Below is a small trained network, with its code and all its weights. Each question gives an input and a class and asks what happens when units are switched off, that is, made to give their printed mean instead of their output.

import numpy as np


def w(rows, s, z=0):
    codes = np.array(rows[::2]) - 128.0
    scale = np.full(codes.shape[1], s)
    scale[-1] = z or s
    return codes * scale


def f(y):
    return np.maximum(y, 0)


def log_softmax(a):
    a = a - a.max(-1, keepdims=True)
    return a - np.log(np.exp(a).sum(-1, keepdims=True))


def net(x, mask):
    res = np.array(x, float).reshape(1, 6) / 4 @ E
    y = f(res @ A[0][:, :-1].T + A[0][:, -1])
    res = res + np.where(mask, y, B[0][:, -1]) @ B[0][:, :-1]
    return log_softmax(res[-1] @ U[:, :-1].T + U[:, -1])


A, B = {}, {}
E = w([
[177,117,182,246,108,105],'x0',
[164,245,197,135,70,254],'x1',
[78,99,152,187,44,154],'x2',
[55,76,150,178,212,150],'x3',
[156,127,39,50,38,114],'x4',
[139,48,161,31,142,193],'x5',
],0.009)
A[0] = w([
[151,116,151,86,169,187,152],'N0',
[140,170,104,146,85,218,155],'N1',
[43,39,108,160,118,121,203],'N2',
[166,189,136,67,88,158,174],'N3',
[106,145,83,142,70,157,240],'N4',
[95,110,157,225,254,143,183],'N5',
[159,168,35,23,149,144,252],'N6',
[143,149,161,145,71,157,118],'N7',
[105,220,80,95,92,67,189],'N8',
[173,109,156,185,150,66,193],'N9',
[134,148,208,58,89,180,205],'N10',
[173,146,108,53,135,132,101],'N11',
[226,137,110,140,174,37,145],'N12',
[118,104,85,174,99,63,245],'N13',
[102,219,137,134,106,157,127],'N14',
[126,119,182,79,181,153,107],'N15',
[83,16,85,161,115,156,184],'N16',
[97,171,212,180,172,132,167],'N17',
[130,119,165,204,118,191,208],'N18',
[80,132,227,168,127,107,207],'N19',
[189,71,154,101,138,119,204],'N20',
],0.011,0.0038)
B[0] = w([
[84,77,106,117,166,203,190],'N0',
[160,113,198,69,125,124,209],'N1',
[136,55,206,152,211,48,223],'N2',
[91,93,170,51,76,112,219],'N3',
[167,161,192,61,124,83,186],'N4',
[96,152,120,219,170,152,245],'N5',
[2,160,66,53,49,76,248],'N6',
[190,118,171,130,81,157,189],'N7',
[120,214,112,126,23,63,197],'N8',
[179,132,60,152,141,160,197],'N9',
[122,127,167,80,145,203,230],'N10',
[40,109,102,135,123,168,190],'N11',
[191,124,85,145,73,127,191],'N12',
[226,79,71,128,147,68,203],'N13',
[134,173,192,157,82,134,194],'N14',
[67,117,148,121,116,163,180],'N15',
[95,60,159,95,188,55,217],'N16',
[105,187,151,205,164,227,211],'N17',
[162,88,175,208,130,167,214],'N18',
[119,70,138,214,178,182,207],'N19',
[129,80,35,106,173,170,186],'N20',
],0.008,0.013)
U = w([
[132,65,171,95,217,23,130],'0',
[210,138,245,81,87,175,7],'1',
[117,153,175,204,183,175,163],'2',
[84,123,143,53,135,184,254],'3',
[97,209,133,109,70,54,6],'4',
[225,128,60,132,110,116,241],'5',
],0.012,0.00085)

Each question gives the input, the list of numbers given to net, and the class t.
The units are the neurons (one row each of A and B). Each row of codes is followed by its name. A weight is (code - 128) times the scale printed after its matrix; where a second scale follows, it is the last column's (A, B and U).
mask holds one flag per neuron, in row order. A switched-off neuron (its flag False) gives its mean, the last column of its row in B, instead of its output. The means were averaged over made-up inputs and are rounded, as every weight is.
A unit's drop is (log p(t) with every unit on - log p(t) with that unit switched off) / (log p(t) with every unit on - log p(t) with every unit switched off).
The circuit of an input: a set's keep is (log p(t) with only the set's units on - log p(t) with every unit switched off) / (log p(t) with every unit on - log p(t) with every unit switched off). Starting from the 12 units with the biggest drops (on a tie, the unit counted first), units are removed one at a time, each time the one whose removal leaves the highest keep (on an exact tie, the one counted first), for as long as the keep stays at least 0.8.
circuit, biggest first: the units of the circuit, biggest drop first
top k neurons: the k neurons with the biggest drops, biggest first
drop when u is switched off: that unit's drop, to one decimal
input [1,7,-7,-3,4,1], class 3: top 3 neurons => [N6, N10, N11]
input [-8,0,-3,-8,0,1], class 4: circuit, biggest first => [N8]
input [0,3,7,2,8,-6], class 1: circuit, biggest first => [N6, N4]
input [-1,-8,-2,-3,-7,-5], class 5: circuit, biggest first => [N12, N9]
input [-3,-6,1,-3,-6,-8], class 5: circuit, biggest first => [N13, N12, N9]
input [5,-8,2,-6,-7,-4], class 5: circuit, biggest first => [N12, N9]
input [8,7,6,3,3,-5], class 1: top 2 neurons => [N1, N7]
input [-4,-7,-4,-3,0,8], class 3: top 2 neurons => [N6, N11]
input [-4,2,-4,-5,8,4], class 4: top 2 neurons => [N6, N8]
input [2,-7,2,-3,5,-5], class 5: top 2 neurons => [N13, N12]
input [-7,-5,-4,8,-8,4], class 2: top 2 neurons => [N5, N17]
input [0,-4,-8,2,2,-7], class 5: top 2 neurons => [N12, N13]
input [-8,6,5,1,-4,4], class 1: top 2 neurons => [N1, N14]
input [2,1,1,5,1,8], class 0: circuit, biggest first => [N16]
input [-4,-5,-5,-3,-2,2], class 3: top 2 neurons => [N20, N11]
input [-8,-7,-7,-7,-3,4], class 3: top 3 neurons => [N11, N20, N0]
input [1,-4,-4,-2,7,-2], class 4: drop when N6 is switched off => 0.4
input [-4,-1,-5,6,-6,7], class 2: drop when N5 is switched off => 0.5
input [-2,8,-5,1,4,5], class 3: drop when N14 is switched off => 0.0
input [7,-3,-8,-4,7,5], class 5: circuit, biggest first => [N12]
